Here is a tiny trained network, its code and every weight. The questions are about switching its units off for an input and a target symbol, where a switched-off unit gives its printed mean instead of its output.

import numpy as np


def w(rows, s, z=0):
    codes = np.array(rows[::2]) - 128.0
    scale = np.full(codes.shape[1], s)
    scale[-1] = z or s
    return codes * scale


def norm(h):
    return h / np.sqrt((h * h).mean(-1, keepdims=True) + 1e-5)


def f(y):
    return np.maximum(y, 0)


def softmax(a):
    e = np.exp(a - a.max(-1, keepdims=True))
    return e / e.sum(-1, keepdims=True)


def log_softmax(a):
    a = a - a.max(-1, keepdims=True)
    return a - np.log(np.exp(a).sum(-1, keepdims=True))


def net(x, mask):
    ids = ['ΔΛαβθμξστω'.index(c) for c in x.split()]
    T = len(ids)
    res = E[ids] + P[:T]
    u = 0
    for l in range(2):
        q, k, v = (norm(res) @ M[l].T for M in (Q, K, V))
        z = softmax(np.where(np.tri(T) > 0, q @ k.T / 2**0.5, -1e9)) @ v
        res = res + np.where(mask[u], z, O[l][:, -1]) @ O[l][:, :-1]
        u += 1
        y = f(norm(res) @ A[l][:, :-1].T + A[l][:, -1])
        res = res + np.where(mask[u : u + 8], y, B[l][:, -1]) @ B[l][:, :-1]
        u += 8
    return log_softmax(norm(res)[-1] @ U[:, :-1].T + U[:, -1])


Q, K, V, O, A, B = {}, {}, {}, {}, {}, {}
E = w([
[172,161,197,125,123],'Δ',
[150,158,103,169,183],'Λ',
[29,200,148,96,130],'α',
[91,247,112,178,221],'β',
[103,223,71,128,180],'θ',
[145,67,128,83,233],'μ',
[126,49,99,117,127],'ξ',
[250,65,79,83,74],'σ',
[90,156,202,196,138],'τ',
[73,175,33,197,64],'ω',
],0.015)
P = w([
[193,91,144,137,169],'0',
[151,212,107,245,169],'1',
[148,131,100,219,169],'2',
[158,81,111,158,172],'3',
[131,68,49,198,193],'4',
[120,2,87,169,183],'5',
],0.0049)
Q[0] = w([
[148,110,59,122,161],'0.h0',
[64,150,78,130,254],'0.h0',
],0.0066)
K[0] = w([
[3,100,187,183,112],'0.h0',
[53,64,204,173,171],'0.h0',
],0.0043)
V[0] = w([
[186,172,68,83,155],'0.h0',
[59,146,71,3,176],'0.h0',
],0.0073)
O[0] = w([
[206,115,59,103,172,111],'0.h0',
[139,254,170,95,92,3],'0.h0',
],0.0098,0.0028)
A[0] = w([
[109,125,159,66,146,126],'0.n0',
[222,92,101,149,173,222],'0.n1',
[150,97,77,183,75,78],'0.n2',
[72,164,194,191,122,253],'0.n3',
[119,219,165,209,148,145],'0.n4',
[124,174,44,111,87,110],'0.n5',
[36,119,171,177,153,90],'0.n6',
[112,74,129,1,240,139],'0.n7',
],0.0084,0.002)
B[0] = w([
[93,179,80,171,126,141],'0.n0',
[151,155,233,122,84,244],'0.n1',
[146,98,175,184,102,182],'0.n2',
[70,90,74,129,152,250],'0.n3',
[84,131,176,86,146,254],'0.n4',
[146,254,131,102,141,176],'0.n5',
[193,110,80,64,243,236],'0.n6',
[55,200,127,210,126,191],'0.n7',
],0.0085,0.0058)
Q[1] = w([
[131,132,4,107,47],'1.h0',
[64,173,87,59,198],'1.h0',
],0.0043)
K[1] = w([
[56,69,169,2,176],'1.h0',
[174,147,130,194,124],'1.h0',
],0.008)
V[1] = w([
[201,91,117,11,211],'1.h0',
[198,129,29,109,133],'1.h0',
],0.013)
O[1] = w([
[148,148,254,13,224,3],'1.h0',
[225,194,11,36,149,23],'1.h0',
],0.0065,0.0048)
A[1] = w([
[76,92,57,193,254,150],'1.n0',
[82,131,51,159,159,117],'1.n1',
[161,127,109,194,150,131],'1.n2',
[75,179,158,136,108,181],'1.n3',
[177,144,136,216,196,133],'1.n4',
[165,17,191,148,29,128],'1.n5',
[232,99,148,147,177,135],'1.n6',
[156,125,25,159,71,252],'1.n7',
],0.0087,0.0045)
B[1] = w([
[134,165,46,132,199,248],'1.n0',
[153,132,177,136,142,182],'1.n1',
[231,131,103,139,92,165],'1.n2',
[93,109,43,78,85,171],'1.n3',
[169,188,178,153,109,186],'1.n4',
[112,59,221,82,74,165],'1.n5',
[159,40,84,56,113,149],'1.n6',
[203,71,2,54,207,183],'1.n7',
],0.0072,0.012)
U = w([
[111,106,160,123,111,143],'Δ',
[210,149,165,175,155,5],'Λ',
[16,128,110,63,87,214],'α',
[119,173,157,113,161,64],'β',
[162,204,138,52,129,239],'θ',
[99,179,153,203,111,48],'μ',
[49,54,93,145,67,88],'ξ',
[172,105,132,19,127,182],'σ',
[109,54,151,105,217,206],'τ',
[149,84,1,102,87,59],'ω',
],0.0099,0.0027)

Each question gives the input, a string of symbols that net reads in full, and the target symbol t.
The units are the heads (2 rows each of Q, K, V and O) and the neurons (one row each of A and B). Each row of codes is followed by its name. A weight is (code - 128) times the scale printed after its matrix; where a second scale follows, it is the last column's (O, A, B and U).
mask holds one flag per unit, layer by layer, with each layer's heads first. A switched-off unit (its flag False) gives its mean, the last column of its rows in O or B, instead of its output. The means were averaged over made-up inputs and are rounded, as every weight is.
A unit's drop is (log p(t) with every unit on - log p(t) with that unit switched off) / (log p(t) with every unit on - log p(t) with every unit switched off).
The circuit of an input: a set's keep is (log p(t) with only the set's units on - log p(t) with every unit switched off) / (log p(t) with every unit on - log p(t) with every unit switched off). Starting from the 12 units with the biggest drops (on a tie, the unit counted first), units are removed one at a time, each time the one whose removal leaves the highest keep (on an exact tie, the one counted first), for as long as the keep stays at least 0.8.
circuit, biggest first: the units of the circuit, biggest drop first
top k neurons: the k neurons with the biggest drops, biggest first
k most important neurons of layer l: the k neurons of layer l with the biggest drops, biggest first
drop of u: that unit's drop, to one decimal
input σ α θ ξ, target ξ: circuit, biggest first : 0.n6; 0.n7
input Λ β α β θ, target θ: top 2 neurons : 0.n5; 0.n3
input σ α Λ, target θ: circuit, biggest first : 0.h0; 1.h0
input ω θ ω μ μ τ, target ω: circuit, biggest first : 1.h0
input ω θ α ω μ, target ω: 3 most important neurons of layer 1 : 1.n7; 1.n3; 1.n2
input θ τ ξ μ ξ, target ξ: circuit, biggest first : 0.n6; 0.n7; 1.h0
input ξ Λ μ ω τ Δ, target ξ: circuit, biggest first : 0.n6; 1.h0
input ω ω ω Λ, target ω: top 3 neurons : 1.n7; 0.n6; 0.n2
input μ ξ Λ, target μ: circuit, biggest first : 0.n6; 0.n1; 1.h0
input Δ μ σ Λ, target Λ: top 3 neurons : 0.n1; 0.n6; 0.n4
input ω α μ τ ω Δ, target ω: top 2 neurons : 1.n7; 0.n2
input ω ξ α, target ω: 2 most important neurons of layer 0 : 0.n6; 0.n2
input μ τ Δ μ, target μ: drop of 0.n1 : 0.0
input Λ Δ Λ, target Λ: drop of 0.n5 : -0.1
input ω θ α, target ω: drop of 1.h0 : 1.0
input ω ξ θ μ, target ω: drop of 0.n7 : -0.4
